[128 = 0]

z731-z768: [179  77 116 123 160 131 133 130 119 150 120 160 124 150 117 102 137 163
  88 113 102 149 137 137 139 110 160 152 140 123 148 131]
z529-z804: [126 158 111 130 123 100 134 116 133 137 134 140 134 137 131 133 137 117
 139 103 155 125 142 124 142 119 141 139 151 150 103 111]
z825-z79: [ 89 161 150 114 100 100 118 171 123  74 152 104 102 117 165 129 172 120
 102 173 162 161  96 126 124 165  84  96 147 118 136  88]
z653-z724: [100 235 116 124 139  65 131  80 140 113 159 149 125 103 157 190 136  84
 130 126 171 149 117 139 112 119 156 131 151  99 118  42]
z529-z804: [ 99 192 108 161 176  67 136  87 143  61 176  83  82 100 147 175 171  78
 164 131 171 170 142 107 134  52 117 161 143 104 133  53]
z731-z768: [115  78 144 150 130 150 117 148 131  95 138  87 109 125 119  91 130 130
 149 137 120 141 133 117 141 137  83 112 116 142 126 157]
z145-z940: [ 99 236 115  90  73  95 157 119  68 117 200 181 143 133  66 166 173 153
 137 121 110 165 111 150 118 125  90 154 118  84 161 151]
z145-z940: [119 198 101 110  99  89 145 146 149 150  75  97 143 140 184 189 153  90
 143 134 201  51 147  88 122  85 162 155 159 167 100  85]
z529-z804: [126 122 140 137 170 109 120 113 126  77 176 122  96 111 125 122 143 127
 119 148 114 198 120 141 119 127 110 127 128  86 163  92]
z145-z940: [143  87 123 155 162 129 124 130 102 112 154 166  80 119 125  90 174 164
  43 115 108 200  87 148 171 105 130 124 140  96 137 115]
z529-z804: [144  89 151 103 120 146 119 152 115 127 137 148 137 139 112  94 117 161
 104 147  93 154 118 149 113 183 114 108 121 115 156 150]
z529-z804: [108 143 132 126 107 139 130 145 140 125  97  83 134 121 149 156 122 105
 155 151 148  78 132 104 113 118 117 125 115 141 122 134]
z731-z768: [129  51 164 168 206 130  92 116 135  52 188 127  61  93 140  66 135 138
  69 152  97 252  89 162 142 164 101  81 131  75 156  79]
z825-z79: [146 119 129 115 133 130 126 147 133 147  89 135 126 128 167 140 134 133
  77 147 138 110 110 127 121 126 162 124 139 121 134 101]
z653-z724: [126 110 132 112  85 164 139 172  91 139 114 129 130 138 104 119 152 167
 105 142 100 111 107 124 133 125  97 130 105 121 149 190]
z731-z768: [146 177 102  93 115  91 155 154 101 133 123 144 123 148 138 167 191 148
  90 142 144 127 125 117 124  77 145 175 150 110 161 103]
z653-z724: [147 107 132 103 121 124 130 166 131 127 107 111 133 148 145 121 141 140
 118 152 134 116 140 117 115 136 128 136 141 141 147 125]
z825-z79: [116 134 137  96  63 124 128 184 125 136 112 119 152 157 138 106 141 137
 137 137 155  97 135 117 130 180 101 111 148 178 108 153]
z145-z940: [161 138 112  66  68 135 158 196  81 173  89 157 153 172 116 142 178 186
  78 146 114  87 121 119 120 111 136 166 134 130 167 173]
z825-z79: [ 83 178 123 134  91 129 142 155  97  98 135  99  98 108 134 164 187 126
 113 153 143 121  92 109 140  81  84 133 112 104 137 138]
z825-z79: [ 86 174 118 138  66 166 142 136 113 165  83 115 144 112 128 172 125 115
 140 122 141  43 103 108 138  98 119 121  94 140  93 180]
z653-z724: [142 143 127  79  93 123 143 188 107 137  94 123 133 148 153 153 170 153
  84 172 135 101 114 115 107 121 131 145 137 118 166 125]
z653-z724: [175  71 100 155 174 142 134 113 140 166  86 134 119 140 135 116 125 137
 106  94 124 106 147 115 156  65 181 161 137 147 114 130]
z825-z79: [148 171 103 108 128 125 152 126 115 168  83 145 134 127 148 194 147 132
  88 139 132  82 114 118 112  62 180 167 124  99 150 110]
z653-z724: [ 94 166 117 147 114 119 144 125  77  84 195 139  89 114  82 129 194 150
 117 118 110 189  98 134 160  84  71 144 114  88 147 153]
z145-z940: [148 136 117 113 132 108 132 149 133 145  94 138 122 137 173 144 154 130
  76 139 156 114 117 121 131 112 167 136 157 132 127  85]
z529-z804: [171  38 129 130 156 154 130 171 111 120 111 116  98 145 125  87 163 175
  76 145  95 151 125 120 144  97 122 147 128 119 168 152]
z653-z724: [101 164 133 135 107 151 126 103 120 150 123 152 140 102 121 154 101 119
 121 122 117 108  96 144 123 139 134 104 101 106 112 142]
z731-z768: [158  30 126 178 189 126 105 126 163 114 120 112  92 135 157  55 128 125
 107  98 145 163 146 121 177 125 145 115 164 172  90 101]
z653-z724: [105 183 112 137  94 147 141  97 104 171 123 171 146 112 102 161 116 128
 123  95 118  96 101 140 140 109 142 127 103 114 102 161]
z825-z79: [158 102 118 105 115 131 140 182 112 144  89 126 121 153 150 124 173 160
  74 146 133 109 121 112 136 103 140 149 145 136 148 133]
z145-z940: [168  82 140  93 130 138 122 172 139 151  77 126 141 149 165 117 121 147
  84 162 127 103 129 125 105 157 158 122 143 137 150 115]
z145-z940: [132 181 129 104 131 112 131  85 113 149 159 198 151 119 105 153 104 135
 109 119 103 157 109 169 102 159 157 124 122  82 145 108]
z825-z79: [107 136 134 142 121 134 121 105 136 123 149 125 139 120 106 119 100 113
 172 110 125 129 138 134 130 151 109 113 116 140 107 146]
z825-z79: [ 59 135 154 151  67 159 111 161 128 104 124  90 118 104 142 109 128 110
 141 140 152 105  92 118 150 173  64  67 111 155  81 163]
z529-z804: [135 178  75 152 121 100 149  84 127 184 117 175 143 143 117 145 139 116
 138  46 165  94 148 120 178  68 179 165 157 171  62 127]
z731-z768: [182  64 113 129 167 147 133 148 144 161  57 109 120 142 164 133 131 140
  88 139 127  86 141 105 128  73 182 158 135 137 143 118]
z529-z804: [115 129 123 159 136 147 120 103 153 155  88 119 130 106 156 146  96  97
 130 112 148  82 119 120 139 113 159 111 120 143  84 119]
z731-z768: [137  53 146 136 152 152 125 181 111  70 134  72  77 125 131  98 176 158
  97 180 100 168 115 111 131  99  77 134 112 100 185 145]
z653-z724: [119 129 116 163 143 148 133  97 111 135 137 148 108 105 108 134 134 133
 108 103 108 140 103 136 154  85 132 132 107 102 119 145]
z731-z768: [177  53 125 127 165 140 130 143 109 126 137 148 109 148 106  82 150 176
  84 125  87 175 132 138 142 113 133 149 133 113 165 144]
z145-z940: [135 193 102  95  92 105 150 140 126 172  84 138 157 145 152 183 143 119
 124 127 164  62 136 110 116  98 168 158 145 145 119 113]
z731-z768: [132  64 141 162 153 152 107 111 151 126 132 122 125 124 120  76  88 123
 146 104 117 142 139 136 147 160 123  99 125 154  98 145]
z145-z940: [129 117 105 180 162 139 129  83 129 148 125 152 105 108 124 124 127 122
 105  79 127 134 113 132 173  75 158 133 126 125  91 126]
z529-z804: [156 125  91 125 115 138 159 132  87 164 123 159 132 155  80 128 166 170
 117  90 103 114 139 120 157  59 136 183 122 131 138 185]
[124 131 143 150 184 107  99  78 188 119 120 117 127  99 182 140  69  71
 140 133 159 135 134 138 107 162 173  93 144 128 100  44]	z145-z940
[158  81 141 111 131 165 123 129 127 162 107 151 154 138 108 109  85 152
 120 131  85 115 131 145 108 162 145 120 108 122 145 164]	z145-z940
[ 90 140 147 168 148 153 108  73 139 119 150 140 118  78 123 136  79 100
 132 120 110 147  92 154 127 151 125  82  94  93 106 121]	z653-z724
[146 131 105 122 139 103 153 125  97  99 185 126 119 156  65 116 173 156
 169 109 104 173 169 120 138  78  93 189 130 122 167 159]	z825-z79
[134 124 122 140 154 120 131 115 120 111 149 130 108 122 119 128 145 133
 119 125 118 159 126 131 135 100 126 143 127 107 144 118]	z529-z804
[141 121 122 139 144 147 127  95 141 165 103 144 145 120 125 140  87 119
 134 109 116  98 132 134 123 119 165 129 114 128 114 134]	z825-z79
[167 141 108  93 124 124 151 138 104 166 107 162 145 151 116 154 147 159
  96 130 109 111 132 129 114  94 164 171 130 109 163 136]	z731-z768
[134 139 117 112 104 127 141 142 117 144 119 131 143 146 115 133 139 139
 139 121 130 105 141 119 129 116 126 148 130 143 130 151]	z825-z79
[134 101 122 137 130 146 135 165 108 122 101 112  93 123 149 130 176 150
  68 149 126 124  97 112 148  79 124 137 124 112 145 133]	z825-z79
[130 172 106 110 104 112 153 122  94 135 158 153 141 146  81 144 156 148
 148 108 115 134 141 129 131  98 115 168 124 120 145 158]	z529-z804
[153 140 144  86 145 100 114 134 158 141 100 145 147 131 186 149 102 115
  90 166 148 124 124 142  82 181 181 110 156 117 145  52]	z145-z940
[ 96 197 121 120 103 101 142 108 114 104 178 124 138 127  91 153 139 114
 189 119 133 140 145 126 119 122  92 146 120 122 133 139]	z825-z79
[105 158  95 160 120  95 143 151 127 105 115  86  85 127 168 146 205 108
 116 116 193 113 126  85 179  45 118 154 160 159  93  99]	z145-z940
[146 139 119 106 140  90 145 136  90  86 198 147 109 149  83 114 185 165
 124 132 103 208 141 139 128 109  95 169 141  95 185 127]	z529-z804
[131 126 122 138 143 115 125 130 138 123 117 123 111 124 157 130 144 119
 104 129 150 132 122 122 140 113 143 127 145 132 117  96]	z145-z940
[135 117 141 150 179 120 103  71 151 133 151 177 123 102 140 111  81 114
  97 108 118 179 108 169 128 173 169  90 137 103 110  75]	z731-z768
[129 120 152 110 146 108 119 139 119  74 180 123 110 126 119 111 143 141
 122 164 108 199 124 145 104 163  93 120 130  91 178 105]	z529-z804
[163  73 112 142 160 129 135 148 119 122 119 121  97 143 131 102 169 155
  91 123 121 149 134 115 157  77 135 157 142 131 144 129]	z529-z804
[149  82 126 124 108 166 128 139 134 176  88 132 162 151 110 101  90 142
 150 105 113  76 151 122 133 145 140 127 118 171 106 186]	z653-z724
[143  83 136 125 131 166 129 146 124 136 102 106 131 131 118 123 115 143
 131 146  98 104 132 119 116 117 122 134 102 122 152 166]	z731-z768
[154 168 107  80  93  88 142 142 148 174  95 138 184 176 141 145 117 117
 170 111 171  68 183 112 110 148 167 157 169 190 106 116]	z653-z724
[127 135 105 136 116 137 154 153  70 116 145 141  89 128  99 136 209 173
  74 127 105 154  94 121 163  48 101 165 115  90 161 163]	z653-z724

z473_z759: [ 86 154 133 152 114 176 130 159 115 134 195 103 148 176 103 112 150 139
  68 116 121 115 119 153 168 184 119 114 106 128 163  99]
z761_z693: [113 135 143 124 127 146 136 136 126 130 134 133 126 127 105 148 117 123
 127 128 140 124 129 129 146 143 119 130 126 126 144 126]
z761_z693: [180  90  94 120 115  91 147  84 138 100 125 116 115 142 137  84 117 141
 150 112 123 129 141 130 101 125 150 157 161 136 117  91]
z713_z629: [200  87  85 111 118  74 146  90 104 122  68 153  97 105 187  67 105 130
 175  90 125 136 167 146 105  88  82 146 155 118 113 115]
z45_z599: [160  77  88  98  83 129  76  95  84 106 151 148  55 147 106 110 136 136
 148 124 145 141 147 157  91 110 127 117  97 133 130  80]
z159_z562: [141 124 121 127 127 102 119 111 153 107 164 108 154 153 153 105 106 159
 115 115 130 138  98 112 119 141 175 136 145 142 141 150]
z45_z599: [ 95 127 139 178 163 199 196 140 136 113 142 114 156 167  89 129 140 138
  55 145 131  92 117 136 188 182 100 136 136 131 158  75]
z45_z599: [143  75 102 128 139 159  85 107  78 100 124 181  83 145 160 117 114 164
  91 135 168 137 109 145 132  98  83  90  84 133 160 135]
z159_z562: [120 146 138 109 121 111  86 146 115 154 109 146 117  94 147 150 133 111
 157 132 126 145 133 124 109  93 121 107 105 120 111 173]
z45_z599: [150  98 105 123 130 117  81 106 108  97 164 151 128 162 199  87  88 188
  88 103 158 150  86 129 129 119 127 102 109 141 173 176]
z45_z599: [144 101 119 125 144 120 105 107 128 106 123 147 121 132 158 127 109 153
 118 137 147 139 102 114 115 105 139 117 122 138 135 157]
z713_z629: [101 122 140 121 121 163  93 131 121 117 162 134 107 143  82 169 135 132
 113 155 149 130 110 125 126 136 150 111  97 137 141 122]
z473_z759: [102 162 137 134 122 115  84 148 149 137 180  98 164 146 146 127 146 141
 105 132 111 142  93 113 113 137 184 109 113 137 123 171]
z761_z693: [156 104  92 127 100 145 157 125  66 140  97 151  78 127 126  78 142 111
 140  93 122 114 192 186 146 128  32 131 119 107 134  53]
z713_z629: [114  89 141 144 170 179 134 106 143  83 135 147 123 150  95 173 110 156
  82 175 170 118  83 103 144 134 147 123 121 147 154 125]
z159_z562: [ 98 169 143 141 125 144 140 166 119 157 140 119 154 129 136 120 137 119
 108 109 114 122 135 143 162 152  97 119 121 116 142 138]
z761_z693: [133 174 130  96  73 104 140 169  72 189 106 143 110  89 152  91 113  89
 185  49 111 133 202 181 159 136  29 131 125  91 143 125]
z159_z562: [ 84 198 156 134 115 135 128 185 119 171 163 112 175 130 153 117 123 124
 106  87 113 129 127 143 175 166  98 114 118 113 160 170]
z713_z629: [109  94 151 143 175 186 154 111 143  91 116 152 121 137  81 187 107 142
  92 177 171 111  95 104 155 136 131 130 127 142 152 118]
z761_z693: [ 83 174 144 104  66 152  84 173  97 167 184 111 102 131  62 153 165  92
 148 117 114 132 159 161 129 157 127 112  86 116 129 100]
z159_z562: [139 130 102 170 161 111 127 135 131 144  87 121 154 122 198  84 181 129
  99 145  86 125 124 127 106  88 117 106 123 124  80 144]
z45_z599: [138 125 146 135 173  96 147 107 191 110  98 116 167 109 142 159 110 135
 139 162 128 130  91  72 105 107 193 148 167 143 101 174]
z159_z562: [120 144 133 118 130 121  94 154  97 169  71 161 104  75 153 150 155  94
 160 140 117 138 153 136 111  73  82  98  95 109  93 161]
z473_z759: [107 116 103 165 129 170 100 135 116 124 158 108 116 166 101 116 208 129
  75 171 102 117 121 144 107 128 147  99  88 136  99  75]
z713_z629: [153 133 142 100 125  69 143 103 180 115 127 107 152 111 129 141  83 130
 179 117 131 140 117  90 104 130 194 167 179 138 119 160]
z159_z562: [ 94 202 152 115 118  84  51 184 125 186 139 126 169  93 206 133 140 120
 139 110 102 161 109 117 112  96 139  84  94 116 112 245]
z473_z759: [155 109 106 129 133 105 113 112 120 118 120 139 128 132 181  94 118 150
 121 115 130 138 118 129 116 106 122 119 128 131 130 149]
z713_z629: [115  87 146 152 185 193 172 110 135  92  95 161 119 133  90 178 108 140
  87 175 170 104 103 110 165 132 103 131 130 137 153 109]
z713_z629: [ 85 199 164 126 108 137 156 187 125 189 115 108 146  92  91 153 156  70
 159 114  95 116 173 145 155 152  94 135 129 103 111 119]
z159_z562: [145 101 110 144 143 136 149 110 127 115 104 131 117 132 124 116 144 128
 120 144 123 117 136 131 121 118 119 134 135 130 113  95]
z45_z599: [104 179 153 129 128 119 141 168 128 171 107 124 154  96 142 137 134 100
 145 113 107 126 146 131 147 129 100 126 130 111 119 158]
z473_z759: [134 138 129 145 131 120 193 122 165 125 127  87 157 137  97 114 137 114
 134 124 103 108 144 123 136 163 151 169 175 129 113  81]
z473_z759: [125 155 127 126 124  86  79 137 145 131 175 109 173 145 198  98 113 163
 108 104 120 153  85 111 114 127 175 109 123 137 140 205]
z761_z693: [112 153 134 142 148 116  96 151 134 149 117 129 155 114 176 130 150 129
 112 142 111 138 107 114 116  99 136 100 110 126 107 185]
z473_z759: [172 104 140 101 132 120 236 102 118 120  51 166 107  88 114 127  40 111
 189  77 164 108 183 141 184 146  37 188 192 109 168  93]
z761_z693: [109 107 123 148 143 151  85 112 159  96 174 102 129 165  87 158 174 145
  88 193 125 129  80 100  87 125 219 112 106 155 102 115]
z713_z629: [101 175 134 156 130 131 139 168 131 161 141 101 170 134 152 102 161 119
 100 115  92 121 132 139 147 147 115 118 124 118 120 137]
z45_z599: [137 139  98  97  28 120 116 131  95 142 205  84  84 165  57  81 161 104
 166  79 100 128 191 186 111 181 138 149 122 120 129  24]
z473_z759: [145 111 113 142 135 128 160 113 135 119 110 118 125 132 118 111 143 122
 129 135 115 116 142 131 122 129 126 145 146 129 110  88]
z761_z693: [195  81  70 140 131  80 137  83 125 108  93 125 117 136 190  51 143 145
 136 116 104 132 142 136  86  91 126 138 151 132  93 102]
[113 145 143 115 114 134 129 143 124 144 125 128 118 112  97 153 132 105
 151 129 127 126 145 132 132 133 122 132 124 121 124 121]	z713_z629
[ 91 144 134 174 146 200 192 165 105 156  94 125 125 127  77 134 189  88
  93 150 102  88 170 163 174 152  52 126 116 109 114  49]	z159_z562
[114 129 141 131 136 163 159 142 107 143  89 150 107 105  94 155 134 100
 137 137 135 112 157 143 155 128  72 130 122 114 129  99]	z713_z629
[112 136 155 114 129 137 137 130 146 126 129 127 126 115  83 176 113 114
 148 143 142 125 125 111 133 139 149 141 136 130 131 130]	z713_z629
[110 146 143 119 118 141 127 147 115 145 128 136 122 116 112 146 125 113
 137 121 132 127 140 137 144 135 105 124 118 119 137 131]	z159_z562
[130  92 114 166 149 167 175  95 160  69 189  94 156 205  97 101 117 177
  52 138 142 106  87 120 155 190 171 151 155 154 167  72]	z45_z599
[146 128 129 102 112 109 131 126 103 132 121 154 119 116 162 109  75 138
 150  80 150 138 141 142 150 130  83 132 135 119 166 154]	z159_z562
[ 89 156 117 185 147 175 127 172 102 152 148 116 161 161 165  86 186 138
  42 130  97 113 118 157 162 145  82  87  91 120 133 121]	z713_z629
[152 100 110 107 115 110  88 106 113 115 128 146  97 126 143 123 120 140
 145 128 141 144 124 128  98 100 138 118 114 133 125 138]	z45_z599
[120 132 120 159 145 137 143 132 143 127 133 105 152 146 133 111 160 131
  96 143 106 117 119 125 127 136 142 126 132 132 112 112]	z159_z562
[151 140 137 100 114  74 141 115 160 132 118 112 141 104 131 131  98 117
 185 108 122 138 137 108 108 126 165 161 168 128 114 148]	z713_z629
[128 148 138 126 134  85 117 125 179 133 127  94 157 112 125 147 148 115
 156 153 101 136 113  91  84 113 207 141 149 137  80 154]	z473_z759
[122 126 148  83 107 121  78 127 118 135 119 155  85  92  91 190 115 106
 183 146 152 146 134 117 100  98 145 120 105 127 119 152]	z159_z562
[125 147 143 131 149 121 147 147 119 149  88 151 148  99 175 126 103 125
 130 108 132 128 132 127 157 116  76 123 134 115 141 173]	z761_z693
[147 122 136 106 132 103 136 117 132 128  94 148 121  98 142 141  92 123
 166 118 143 135 135 116 125 109 118 140 145 124 129 154]	z473_z759
[137 107 107 170 150 162 194 120 123 116 108 119 134 152 120  91 151 130
  88 131 114  98 146 148 157 150  86 143 146 125 128  60]	z159_z562
[120 153 135 105 103 119 106 156  95 173  91 148  97  80 121 147 150  83
 179 122 114 135 173 149 117  98  84 115 105 106 101 132]	z45_z599
[114 164 131 141 134 126 128 169  98 173  93 143 142 100 180 108 146 110
 123 107 106 128 150 149 149 110  60 104 110 106 121 159]	z159_z562
[118 133 125 149 140 147 139 141 117 135 121 130 136 134 139 116 144 129
 102 129 120 119 130 139 145 131 100 118 120 123 130 121]	z713_z629
[108 150 137 126 121 128 102 146 130 142 145 120 135 126 124 141 144 121
 127 135 119 134 121 125 120 127 145 115 112 128 120 145]	z761_z693
[164 105  98  82  84  83  43 110  86 127 142 158  80 121 178 100 109 146
 165  98 143 165 132 144  84  84 127 101  95 128 133 165]	z45_z599
[161 112 128  93 132  86 101 111 112 125  92 174 114  94 195 125  66 146
 164 100 160 153 121 118 122  85 101 121 130 124 148 200]	z473_z759
[126 107 126 125 137 149 115 126 111 138  71 154  78  91  86 175 172  89
 158 180 125 122 154 129  98  81 112 116 103 121  79  98]	z159_z562
